sok: 10 16 10 10 -23 -2 3 -5 -9 8 -15 -13 -2 4 -10 -20 -14 -2 -8 -11 -12 -7 -6 10 -6 21 -6 0 15 7 -8 -21 -12 5 14 5 -10 -12 10 -11 5 1 -26 -7
Vel: -14 -1 -16 -21 -34 -7 -11 -9 -10 -1 -21 -8 -4 -2 -9 -23 -18 -22 -1 -7 4 4 -13 0 -5 5 0 -11 20 -13 -1 -23 -21 -12 15 -6 -23 -11 -10 -10 0 -11 -17 4
tima: -10 -17 -23 -4 -7 -6 -12 -3 0 -9 -4 5 -2 -6 1 -1 -3 -17 7 3 14 9 -6 -11 0 -16 3 -10 1 -18 6 0 -7 -15 -2 -10 -10 1 -1 1 -6 -12 10 9
tisiv: -10 13 5 -17 -29 0 4 -10 -2 7 -20 -2 -2 8 -2 -19 -15 -7 0 -1 -3 -1 -10 6 1 19 -6 -7 26 -1 -3 -26 -14 -1 17 5 -14 -6 -8 -6 14 -2 -24 -1
Lis: -20 -14 -27 -19 -29 -8 -13 -10 0 -8 -20 8 -3 -2 1 -15 -15 -28 12 6 17 15 -14 -10 2 -9 0 -19 22 -25 5 -17 -17 -21 9 -12 -26 -5 -4 -2 3 -18 -2 14
gurul: 22 28 45 9 20 6 19 4 -10 12 11 -24 -2 2 -13 1 5 35 -28 -19 -41 -32 10 16 -11 24 -13 21 -23 36 -21 1 12 29 -11 15 23 -8 -11 -10 -3 22 -24 -32
bofan: 2 -32 -22 18 33 -5 -14 6 4 -19 21 8 -2 -16 4 25 18 -2 3 5 11 4 6 -21 -1 -39 6 -1 -36 -15 6 31 14 -12 -30 -15 11 13 14 8 -20 -8 35 3
Tipa: -3 -37 -22 18 35 -8 -14 1 7 -25 19 12 -5 -18 7 26 16 -1 2 8 6 0 3 -28 -1 -46 -2 -7 -41 -19 1 29 16 -16 -39 -18 10 11 12 9 -19 -11 35 -1
gub: 20 21 36 7 19 4 14 5 -8 10 10 -20 0 -2 -12 -1 5 29 -25 -15 -35 -24 8 12 -10 18 -9 18 -18 28 -20 1 12 23 -11 10 17 -6 -8 -10 -2 18 -20 -27
Zupib: -13 27 23 -36 -47 -7 10 -18 -10 12 -38 -13 -7 7 -13 -44 -35 -4 -14 -11 -32 -14 -19 10 -6 35 -24 -12 38 8 -27 -54 -22 3 17 3 -29 -28 -31 -21 22 -2 -58 -19
gasez: -24 -7 -25 -14 -33 -1 -5 -10 11 -2 -20 22 0 12 15 -7 -12 -27 28 18 33 23 -12 -4 15 -1 5 -20 37 -23 20 -15 -17 -19 24 -2 -22 1 3 10 16 -15 6 28
Zuzub: -3 21 20 -15 -21 -1 8 -9 -9 9 -16 -14 -5 5 -10 -21 -15 5 -14 -12 -23 -16 -8 10 -6 25 -14 -1 12 12 -15 -26 -11 8 9 7 -7 -16 -17 -13 8 4 -34 -16
rev: 1 5 -11 10 -12 -10 5 14 5 | sok
chg tisiv: -10 13 5 -17 -29 0 4 -10 -2 7 -20 -2 -2 8 -2 -19 -15 -7 0 -1 -3 -1 -10 6 1 19 -6 -7 26 -1 -3 -26 -14 -1 17 5 -14 -6 -8 -6 14 -2 -24 -2 | 43, -1
find: -14 -1 -16 -21 -34 -7 -11 -9 -10 -1 -21 -8 -4 -2 -9 -23 -18 -22 -1 -7 4 4 -13 0 -5 5 0 -11 20 -13 -1 -23 -21 -12 15 -6 -23 -11 -10 -10 0 -11 -17 4 | Vel
find: 20 21 36 7 19 4 14 5 -8 10 10 -20 0 -2 -12 -1 5 29 -25 -15 -35 -24 8 12 -10 18 -9 18 -18 28 -20 1 12 23 -11 10 17 -6 -8 -10 -2 18 -20 -27 | gub
find: 22 28 45 9 20 6 19 4 -10 12 11 -24 -2 2 -13 1 5 35 -28 -19 -41 -32 10 16 -11 24 -13 21 -23 36 -21 1 12 29 -11 15 23 -8 -11 -10 -3 22 -24 -32 | gurul
rev: 1 -21 36 -23 21 -13 24 | gurul
rev: -1 15 | gasez

zal: 0 18 -30 -27 10
Besa: -5 19 -44 -37 3
vig: 2 28 -47 -41 24
fudi: 7 27 -28 -28 28
vilof: 7 26 -18 -19 28
Vovu: -5 11 -29 -24 -1
tuv: -3 14 -29 -25 4
roka: -6 9 -29 -23 -3
fesuv: 7 28 -31 -30 17
Karil: 7 28 -31 -30 28
rev: -44 19 | Besa
chg Besa: -6 19 -44 -37 3 | 0, -5

lolo: 20 16 -32 -3 -19 -3 -15 -28 -1 -18 -1 -19 28 -5 -18 5 1 17 -23 1 0 5 4 -13 5 22 -19 0 -6 -13 -1 18 -20 -26 2 -5
Senu: 20 14 -6 -18 2 8 -10 -26 19 -11 8 -6 10 -4 -13 3 16 -6 -28 -11 -10 -21 -10 -11 17 13 -20 2 13 -14 16 8 -40 -6 -8 13
Vefab: 9 8 -21 -35 -31 -1 -50 -7 26 -7 -15 -1 27 1 20 4 5 1 1 17 -13 -23 0 5 7 -29 -6 -3 -5 -1 7 21 -11 -34 6 -35
midor: 19 23 -29 -17 -26 2 -31 -25 -2 -12 -5 -1 22 4 10 -29 -10 0 -21 -7 -14 4 -8 -10 25 -10 20 -15 -34 -17 9 26 -5 -45 -10 -38
rev: -13 4 5 0 1 -23 17 1 5 | lolo
find: 20 14 -6 -18 2 8 -10 -26 19 -11 8 -6 10 -4 -13 3 16 -6 -28 -11 -10 -21 -10 -11 17 13 -20 2 13 -14 16 8 -40 -6 -8 13 | Senu
rev: -6 16 3 -13 -4 | Senu

